Below is a small trained network, with its code and all its weights. Each question gives an input and a target symbol and asks what happens when units are switched off, that is, made to give their printed mean instead of their output.

import numpy as np


def w(rows, s, z=0):
    codes = np.array(rows[::2]) - 128.0
    scale = np.full(codes.shape[1], s)
    scale[-1] = z or s
    return codes * scale


def f(y):
    return y / 2 * (1 + np.tanh(0.7978845608 * (y + 0.044715 * y**3)))


def softmax(a):
    e = np.exp(a - a.max(-1, keepdims=True))
    return e / e.sum(-1, keepdims=True)


def log_softmax(a):
    a = a - a.max(-1, keepdims=True)
    return a - np.log(np.exp(a).sum(-1, keepdims=True))


def net(x, mask):
    ids = ['ΘΠβεμτω'.index(c) for c in x.split()]
    T = len(ids)
    res = E[ids] + P[:T]
    q, k, v = (res @ M[0].T for M in (Q, K, V))
    z = softmax(np.where(np.tri(T) > 0, q @ k.T / 4**0.5, -1e9)) @ v
    res = res + np.where(mask[0], z, O[0][:, -1]) @ O[0][:, :-1]
    y = f(res @ A[0][:, :-1].T + A[0][:, -1])
    res = res + np.where(mask[1:17], y, B[0][:, -1]) @ B[0][:, :-1]
    return log_softmax(res[-1] @ U[:, :-1].T + U[:, -1])


Q, K, V, O, A, B = {}, {}, {}, {}, {}, {}
E = w([
[9,84,100,234,125,11,190,165,176],'Θ',
[165,70,138,163,52,142,76,68,86],'Π',
[96,217,162,146,14,50,90,124,110],'β',
[185,77,160,75,39,147,121,161,80],'ε',
[108,133,60,1,153,45,205,102,145],'μ',
[168,143,29,184,112,169,105,110,148],'τ',
[96,101,99,129,74,162,108,215,149],'ω',
],0.0078)
P = w([
[125,116,157,141,225,119,89,144,34],'0',
[148,106,145,142,127,56,45,108,191],'1',
[117,60,105,149,33,54,132,98,72],'2',
[156,148,115,115,141,124,107,203,82],'3',
[118,140,123,128,121,100,105,103,185],'4',
[90,95,95,144,17,100,163,101,90],'5',
[152,157,111,109,115,165,143,216,112],'6',
[97,153,114,112,130,146,138,112,194],'7',
[68,111,90,135,8,147,186,97,123],'8',
[140,179,97,86,83,207,126,221,135],'9',
[106,160,131,126,130,121,100,104,181],'10',
],0.011)
Q[0] = w([
[119,142,32,142,6,100,51,185,140],'head 1',
[158,133,82,131,123,191,156,201,59],'head 1',
[67,174,92,131,39,95,169,97,113],'head 1',
[90,86,86,134,29,100,194,92,110],'head 1',
],0.013)
K[0] = w([
[97,196,120,90,70,149,178,152,185],'head 1',
[59,159,136,128,156,87,195,115,107],'head 1',
[121,169,113,90,119,225,141,164,136],'head 1',
[95,135,89,100,128,249,170,140,173],'head 1',
],0.012)
V[0] = w([
[219,124,56,114,143,144,157,21,110],'head 1',
[66,131,94,39,160,62,201,159,161],'head 1',
[159,131,204,8,93,98,105,95,68],'head 1',
[79,253,156,157,109,84,67,127,118],'head 1',
],0.0072)
O[0] = w([
[144,169,133,159,155,117,244,51,111,4],'head 1',
[99,106,103,1,120,44,147,140,147,105],'head 1',
[83,176,225,39,133,198,143,119,102,132],'head 1',
[117,118,176,132,152,146,42,116,217,251],'head 1',
],0.0086,0.0031)
A[0] = w([
[158,134,67,89,185,113,154,190,32,178],'neuron 1',
[107,80,80,130,94,99,104,181,150,108],'neuron 2',
[67,86,119,104,116,101,117,149,68,171],'neuron 3',
[200,206,160,138,143,234,94,199,95,132],'neuron 4',
[111,136,153,96,205,91,99,131,224,147],'neuron 5',
[86,174,148,94,116,75,128,87,92,196],'neuron 6',
[207,135,107,67,89,203,147,157,100,253],'neuron 7',
[184,209,124,176,187,145,82,111,154,234],'neuron 8',
[115,140,141,169,106,102,249,2,50,44],'neuron 9',
[110,122,109,231,108,96,171,112,35,117],'neuron 10',
[130,130,164,146,92,178,185,153,22,117],'neuron 11',
[131,139,77,129,77,63,134,131,170,202],'neuron 12',
[92,162,147,82,103,134,125,148,105,170],'neuron 13',
[100,98,88,129,101,78,116,144,191,122],'neuron 14',
[183,84,73,150,76,80,142,166,123,30],'neuron 15',
[103,100,151,184,105,91,129,27,198,108],'neuron 16',
],0.0078,0.0023)
B[0] = w([
[20,198,65,184,58,250,32,112,163,139],'neuron 1',
[152,92,124,126,118,135,102,146,74,252],'neuron 2',
[140,106,129,162,71,199,109,176,183,190],'neuron 3',
[119,66,197,145,234,62,202,143,143,225],'neuron 4',
[128,213,88,17,113,70,123,103,68,194],'neuron 5',
[195,80,140,157,142,138,147,176,172,163],'neuron 6',
[78,148,178,74,128,73,159,163,160,197],'neuron 7',
[179,149,128,118,101,144,149,213,238,194],'neuron 8',
[131,128,240,73,102,106,206,98,178,153],'neuron 9',
[185,200,98,81,115,127,149,82,128,181],'neuron 10',
[57,254,43,73,164,75,103,93,101,142],'neuron 11',
[169,103,111,142,203,97,141,124,81,254],'neuron 12',
[127,101,155,170,161,134,158,140,161,191],'neuron 13',
[140,123,82,130,154,113,96,135,75,239],'neuron 14',
[190,121,106,68,158,65,129,141,42,182],'neuron 15',
[20,157,144,171,150,143,118,50,104,195],'neuron 16',
],0.007,0.0046)
U = w([
[21,52,146,255,82,231,96,94,139,175],'Θ',
[42,245,104,64,20,168,91,117,162,107],'Π',
[11,137,119,147,208,78,130,98,65,2],'β',
[206,184,134,47,205,73,191,62,76,154],'ε',
[228,81,72,122,99,130,74,161,69,93],'μ',
[187,26,224,118,141,91,195,171,205,204],'τ',
[198,170,56,192,169,158,140,122,204,136],'ω',
],0.0068,0.0028)

Each question gives the input, a string of symbols that net reads in full, and the target symbol t.
The units are the heads (4 rows each of Q, K, V and O) and the neurons (one row each of A and B). Each row of codes is followed by its name. A weight is (code - 128) times the scale printed after its matrix; where a second scale follows, it is the last column's (O, A, B and U).
mask holds one flag per unit, heads first, then neurons. A switched-off unit (its flag False) gives its mean, the last column of its rows in O or B, instead of its output. The means were averaged over made-up inputs and are rounded, as every weight is.
A unit's drop is (log p(t) with every unit on - log p(t) with that unit switched off) / (log p(t) with every unit on - log p(t) with every unit switched off).
The circuit of an input: a set's keep is (log p(t) with only the set's units on - log p(t) with every unit switched off) / (log p(t) with every unit on - log p(t) with every unit switched off). Starting from the 12 units with the biggest drops (on a tie, the unit counted first), units are removed one at a time, each time the one whose removal leaves the highest keep (on an exact tie, the one counted first), for as long as the keep stays at least 0.8.
units of the circuit, in order: the units of the circuit, biggest drop first
unit that matters most: the unit with the biggest drop
k most important neurons: the k neurons with the biggest drops, biggest first
drop of u: that unit's drop, to one decimal
input β β β Θ Π, target Θ: units of the circuit, in order	[neuron 16; head 1; neuron 15]
input β β μ μ β β β Θ, target Π: unit that matters most	neuron 5
input Π μ β μ β Θ, target τ: 3 most important neurons	[neuron 9; neuron 6; neuron 3]
input β Π τ β β Θ, target Θ: units of the circuit, in order	[head 1; neuron 16; neuron 3]
input ω ω ω β β τ τ β, target ω: units of the circuit, in order	[head 1; neuron 7]
input β β ω ε β ω ω, target τ: units of the circuit, in order	[neuron 4; neuron 7]
input β β β τ ε ω, target μ: units of the circuit, in order	[head 1; neuron 15; neuron 2; neuron 4]
input μ β β τ β Π, target ε: units of the circuit, in order	[head 1; neuron 10; neuron 9]
input β β τ τ Π β μ β Π, target τ: units of the circuit, in order	[head 1; neuron 9; neuron 6]
input Θ ω Π τ ω τ β β β τ β, target ω: units of the circuit, in order	[head 1; neuron 8]
input β Π ε, target Π: units of the circuit, in order	[head 1; neuron 11; neuron 12]
input ε Θ β, target Π: units of the circuit, in order	[head 1; neuron 11]
input ω ε β τ ω τ Π τ Θ, target ε: units of the circuit, in order	[head 1; neuron 10; neuron 15]
input Π μ ω Π β ω β, target τ: unit that matters most	neuron 4
input Θ ω ε β τ ω β ε ω ε, target τ: 2 most important neurons	[neuron 4; neuron 7]
input β β Π β τ β ω, target τ: units of the circuit, in order	[neuron 4; head 1]
input ω ω ε ω, target Θ: 2 most important neurons	[neuron 1; neuron 5]
input ω ω β β ω ε β τ Π, target ε: 3 most important neurons	[neuron 10; neuron 9; neuron 15]
input β β β Π ε β μ β μ τ, target Π: 2 most important neurons	[neuron 1; neuron 7]
input β ε ω Π β μ τ μ ε, target ε: 2 most important neurons	[neuron 11; neuron 15]
input τ ω β Θ β β τ τ τ μ, target Π: 3 most important neurons	[neuron 1; neuron 4; neuron 7]
input Π β β β β β μ μ β τ, target τ: units of the circuit, in order	[neuron 4]
input ω β ω ε, target τ: units of the circuit, in order	[neuron 4; head 1]
input β τ β, target ε: 3 most important neurons	[neuron 10; neuron 9; neuron 15]
input β μ μ ω Π τ, target μ: drop of head 1	0.5
input β Π Θ, target Θ: drop of head 1	1.1
input Θ μ τ β τ ε, target ε: drop of head 1	1.1
input τ ω Θ β ε Π μ Π μ, target τ: drop of neuron 3	0.1
